Below are the code and all the weights of a small trained network. Each question names an input and a class and asks about switching units off, where a switched-off unit gives its printed mean instead of its output.

import numpy as np


def w(rows, s, z=0):
    codes = np.array(rows[::2]) - 128.0
    scale = np.full(codes.shape[1], s)
    scale[-1] = z or s
    return codes * scale


def norm(h):
    return h / np.sqrt((h * h).mean(-1, keepdims=True) + 1e-5)


def f(y):
    return np.maximum(y, 0)


def log_softmax(a):
    a = a - a.max(-1, keepdims=True)
    return a - np.log(np.exp(a).sum(-1, keepdims=True))


def net(x, mask):
    res = np.array(x, float).reshape(1, 3) / 4 @ E
    u = 0
    for l in range(3):
        y = f(norm(res) @ A[l][:, :-1].T + A[l][:, -1])
        res = res + np.where(mask[u : u + 4], y, B[l][:, -1]) @ B[l][:, :-1]
        u += 4
    return log_softmax(norm(res)[-1] @ U[:, :-1].T + U[:, -1])


A, B = {}, {}
E = w([
[5,134,55],'x0',
[122,214,220],'x1',
[129,124,126],'x2',
],0.0027)
A[0] = w([
[145,143,81,2],'0.n1',
[172,135,201,45],'0.n2',
[75,207,216,166],'0.n3',
[220,254,177,239],'0.n4',
],0.0046,0.00098)
B[0] = w([
[101,92,123,131],'0.n1',
[152,187,58,183],'0.n2',
[29,36,130,232],'0.n3',
[155,35,3,255],'0.n4',
],0.0058,0.0036)
A[1] = w([
[97,219,149,4],'1.n1',
[81,175,4,144],'1.n2',
[16,255,151,181],'1.n3',
[103,36,127,120],'1.n4',
],0.0047,0.0025)
B[1] = w([
[253,164,29,128],'1.n1',
[109,141,143,252],'1.n2',
[110,141,62,188],'1.n3',
[61,58,193,221],'1.n4',
],0.0049,0.0038)
A[2] = w([
[53,177,152,121],'2.n1',
[30,253,77,180],'2.n2',
[150,59,147,201],'2.n3',
[54,55,151,249],'2.n4',
],0.0063,0.0017)
B[2] = w([
[189,118,109,162],'2.n1',
[253,122,69,186],'2.n2',
[3,179,119,188],'2.n3',
[117,121,215,254],'2.n4',
],0.0066,0.0063)
U = w([
[52,72,124,251],'0',
[171,75,2,251],'1',
[109,86,106,251],'2',
[143,185,149,108],'3',
[152,252,162,5],'4',
[132,163,130,5],'5',
[174,132,134,5],'6',
],0.007,0.0026)

Each question gives the input, the list of numbers given to net, and the class t.
The units are the neurons (one row each of A and B). Each row of codes is followed by its name. A weight is (code - 128) times the scale printed after its matrix; where a second scale follows, it is the last column's (A, B and U).
mask holds one flag per neuron, layer by layer. A switched-off neuron (its flag False) gives its mean, the last column of its row in B, instead of its output. The means were averaged over made-up inputs and are rounded, as every weight is.
A unit's drop is (log p(t) with every unit on - log p(t) with that unit switched off) / (log p(t) with every unit on - log p(t) with every unit switched off).
The circuit of an input: a set's keep is (log p(t) with only the set's units on - log p(t) with every unit switched off) / (log p(t) with every unit on - log p(t) with every unit switched off). Starting from all 12 units, units are removed one at a time, each time the one whose removal leaves the highest keep (on an exact tie, the one counted first), for as long as the keep stays at least 0.8.
units of the circuit, in order: the units of the circuit, biggest drop first
k most important neurons: the k neurons with the biggest drops, biggest first
k most important neurons of layer l: the k neurons of layer l with the biggest drops, biggest first
drop of u: that unit's drop, to one decimal
input [8,6,4], class 1: units of the circuit, in order	(2.n2, 2.n3)
input [1,-1,0], class 3: units of the circuit, in order	(0.n4, 0.n3)
input [-8,7,6], class 1: units of the circuit, in order	(0.n4, 2.n4)
input [-7,8,7], class 0: most important neuron of layer 0	(0.n3)
input [-8,4,-7], class 1: 4 most important neurons	(0.n4, 2.n4, 0.n2, 1.n4)
input [6,4,0], class 1: 4 most important neurons	(2.n2, 1.n3, 0.n4, 2.n3)
input [6,2,0], class 1: 2 most important neurons	(2.n2, 0.n4)
input [-1,-2,2], class 3: 2 most important neurons of layer 0	(0.n4, 0.n3)
input [-5,2,-2], class 1: units of the circuit, in order	(0.n2, 2.n4)
input [-7,3,-4], class 1: 2 most important neurons of layer 0	(0.n2, 0.n4)
input [-6,8,-6], class 0: units of the circuit, in order	(0.n4, 2.n3)
input [8,4,6], class 1: 2 most important neurons	(2.n2, 0.n4)
input [-7,6,4], class 1: 2 most important neurons of layer 1	(1.n4, 1.n2)
input [-5,4,4], class 1: 3 most important neurons	(0.n2, 0.n4, 2.n4)
input [6,1,-3], class 1: 2 most important neurons	(2.n2, 0.n4)
input [7,1,2], class 1: drop of 0.n4	0.2
